Below is a small trained network, with its code and all its weights. Each question gives an input and a class and asks what happens when units are switched off, that is, made to give their printed mean instead of their output.

import numpy as np


def w(rows, s, z=0):
    codes = np.array(rows[::2]) - 128.0
    scale = np.full(codes.shape[1], s)
    scale[-1] = z or s
    return codes * scale


def norm(h):
    return h / np.sqrt((h * h).mean(-1, keepdims=True) + 1e-5)


def f(y):
    return np.maximum(y, 0)


def log_softmax(a):
    a = a - a.max(-1, keepdims=True)
    return a - np.log(np.exp(a).sum(-1, keepdims=True))


def net(x, mask):
    res = np.array(x, float).reshape(1, 8) / 4 @ E
    u = 0
    for l in range(3):
        y = f(norm(res) @ A[l][:, :-1].T + A[l][:, -1])
        res = res + np.where(mask[u : u + 11], y, B[l][:, -1]) @ B[l][:, :-1]
        u += 11
    return log_softmax(norm(res)[-1] @ U[:, :-1].T + U[:, -1])


A, B = {}, {}
E = w([
[232,80,254,132],'x0',
[100,43,87,81],'x1',
[42,105,235,126],'x2',
[175,193,181,106],'x3',
[120,36,106,240],'x4',
[219,159,58,119],'x5',
[226,162,94,81],'x6',
[112,204,155,243],'x7',
],0.0093)
A[0] = w([
[117,158,101,135,36],'0.n0',
[161,201,60,153,42],'0.n1',
[179,193,205,192,36],'0.n2',
[152,223,68,145,1],'0.n3',
[156,169,117,128,46],'0.n4',
[124,212,90,90,196],'0.n5',
[70,183,173,6,78],'0.n6',
[204,95,238,121,119],'0.n7',
[196,92,1,116,158],'0.n8',
[117,214,229,191,68],'0.n9',
[36,60,77,245,186],'0.n10',
],0.027,0.005)
B[0] = w([
[137,150,143,121,139],'0.n0',
[183,186,130,123,177],'0.n1',
[128,133,75,203,210],'0.n2',
[165,201,143,136,176],'0.n3',
[146,157,109,138,152],'0.n4',
[133,183,136,80,188],'0.n5',
[48,145,109,48,205],'0.n6',
[126,64,63,124,240],'0.n7',
[232,94,128,108,217],'0.n8',
[81,167,102,196,223],'0.n9',
[97,99,255,143,249],'0.n10',
],0.067,0.018)
A[1] = w([
[129,122,117,126,108],'1.n0',
[184,5,86,116,108],'1.n1',
[124,132,119,126,1],'1.n2',
[101,139,110,172,46],'1.n3',
[111,174,62,243,35],'1.n4',
[106,156,171,142,68],'1.n5',
[128,135,112,126,72],'1.n6',
[155,87,123,135,111],'1.n7',
[84,134,123,175,107],'1.n8',
[145,119,120,140,106],'1.n9',
[135,95,107,125,50],'1.n10',
],0.022,0.0053)
B[1] = w([
[130,126,131,119,136],'1.n0',
[102,4,91,65,231],'1.n1',
[157,136,100,130,128],'1.n2',
[87,157,107,156,172],'1.n3',
[60,82,31,166,255],'1.n4',
[90,116,161,125,167],'1.n5',
[127,123,108,106,132],'1.n6',
[117,91,99,115,161],'1.n7',
[70,171,114,167,194],'1.n8',
[137,116,120,135,141],'1.n9',
[103,76,119,112,145],'1.n10',
],0.032,0.0099)
A[2] = w([
[116,136,116,121,64],'2.n0',
[140,121,107,174,59],'2.n1',
[251,252,100,121,3],'2.n2',
[104,203,104,38,127],'2.n3',
[145,125,118,198,51],'2.n4',
[153,71,84,207,126],'2.n5',
[136,127,226,155,31],'2.n6',
[111,118,98,148,98],'2.n7',
[170,189,146,136,95],'2.n8',
[128,180,173,125,16],'2.n9',
[174,115,141,204,67],'2.n10',
],0.019,0.0053)
B[2] = w([
[122,143,115,100,133],'2.n0',
[120,130,88,110,161],'2.n1',
[253,227,148,181,254],'2.n2',
[141,184,187,24,232],'2.n3',
[161,126,98,180,170],'2.n4',
[103,128,67,150,242],'2.n5',
[34,102,174,135,223],'2.n6',
[88,152,125,121,181],'2.n7',
[153,167,163,191,180],'2.n8',
[100,168,179,131,157],'2.n9',
[106,94,62,184,168],'2.n10',
],0.028,0.0074)
U = w([
[159,94,96,141,207],'0',
[84,139,152,120,246],'1',
[121,41,47,103,67],'2',
[248,244,130,133,101],'3',
[65,158,91,14,67],'4',
[65,163,39,245,112],'5',
[92,85,249,180,112],'6',
[254,77,145,98,95],'7',
],0.018,0.012)

Each question gives the input, the list of numbers given to net, and the class t.
The units are the neurons (one row each of A and B). Each row of codes is followed by its name. A weight is (code - 128) times the scale printed after its matrix; where a second scale follows, it is the last column's (A, B and U).
mask holds one flag per neuron, layer by layer. A switched-off neuron (its flag False) gives its mean, the last column of its row in B, instead of its output. The means were averaged over made-up inputs and are rounded, as every weight is.
A unit's drop is (log p(t) with every unit on - log p(t) with that unit switched off) / (log p(t) with every unit on - log p(t) with every unit switched off).
The circuit of an input: a set's keep is (log p(t) with only the set's units on - log p(t) with every unit switched off) / (log p(t) with every unit on - log p(t) with every unit switched off). Starting from the 12 units with the biggest drops (on a tie, the unit counted first), units are removed one at a time, each time the one whose removal leaves the highest keep (on an exact tie, the one counted first), for as long as the keep stays at least 0.8.
units of the circuit, in order: the units of the circuit, biggest drop first
unit that matters most: the unit with the biggest drop
top k neurons: the k neurons with the biggest drops, biggest first
k most important neurons of layer l: the k neurons of layer l with the biggest drops, biggest first
drop when u is switched off: that unit's drop, to one decimal
input [5,-3,2,2,-3,0,-3,-6], class 2: unit that matters most : 0.n7
input [0,0,7,6,3,-5,-7,-8], class 1: top 2 neurons : (0.n6, 0.n8)
input [-4,0,-5,-3,-4,-5,-2,-2], class 1: 2 most important neurons of layer 0 : (0.n6, 0.n7)
input [1,-5,-4,-3,-6,-7,0,0], class 1: top 2 neurons : (0.n6, 0.n9)
input [2,-7,-7,-4,-3,1,-3,-8], class 7: 2 most important neurons of layer 0 : (0.n8, 0.n9)
input [5,6,8,-2,-4,-8,-7,-2], class 4: top 2 neurons : (0.n6, 0.n2)
input [7,2,-1,-5,-7,6,7,-7], class 0: 2 most important neurons of layer 0 : (0.n8, 0.n10)
input [-4,-1,8,8,-4,2,-1,2], class 4: top 2 neurons : (0.n6, 0.n5)
input [-6,-5,8,3,-8,-3,6,6], class 4: top 3 neurons : (0.n6, 0.n5, 2.n3)
input [0,-4,2,-3,-3,-7,-5,3], class 1: top 2 neurons : (0.n10, 0.n7)
input [4,7,8,1,-3,8,-8,-3], class 4: top 2 neurons : (0.n6, 0.n8)
input [-5,-4,0,-8,5,6,-3,0], class 6: drop when 0.n10 is switched off : 0.6
input [-1,3,-2,-8,8,3,-2,-5], class 6: drop when 0.n10 is switched off : 0.6
input [-3,2,3,-2,4,0,5,8], class 6: units of the circuit, in order : (0.n10)
input [7,5,-6,-6,-4,4,-8,-8], class 7: drop when 0.n8 is switched off : 0.2
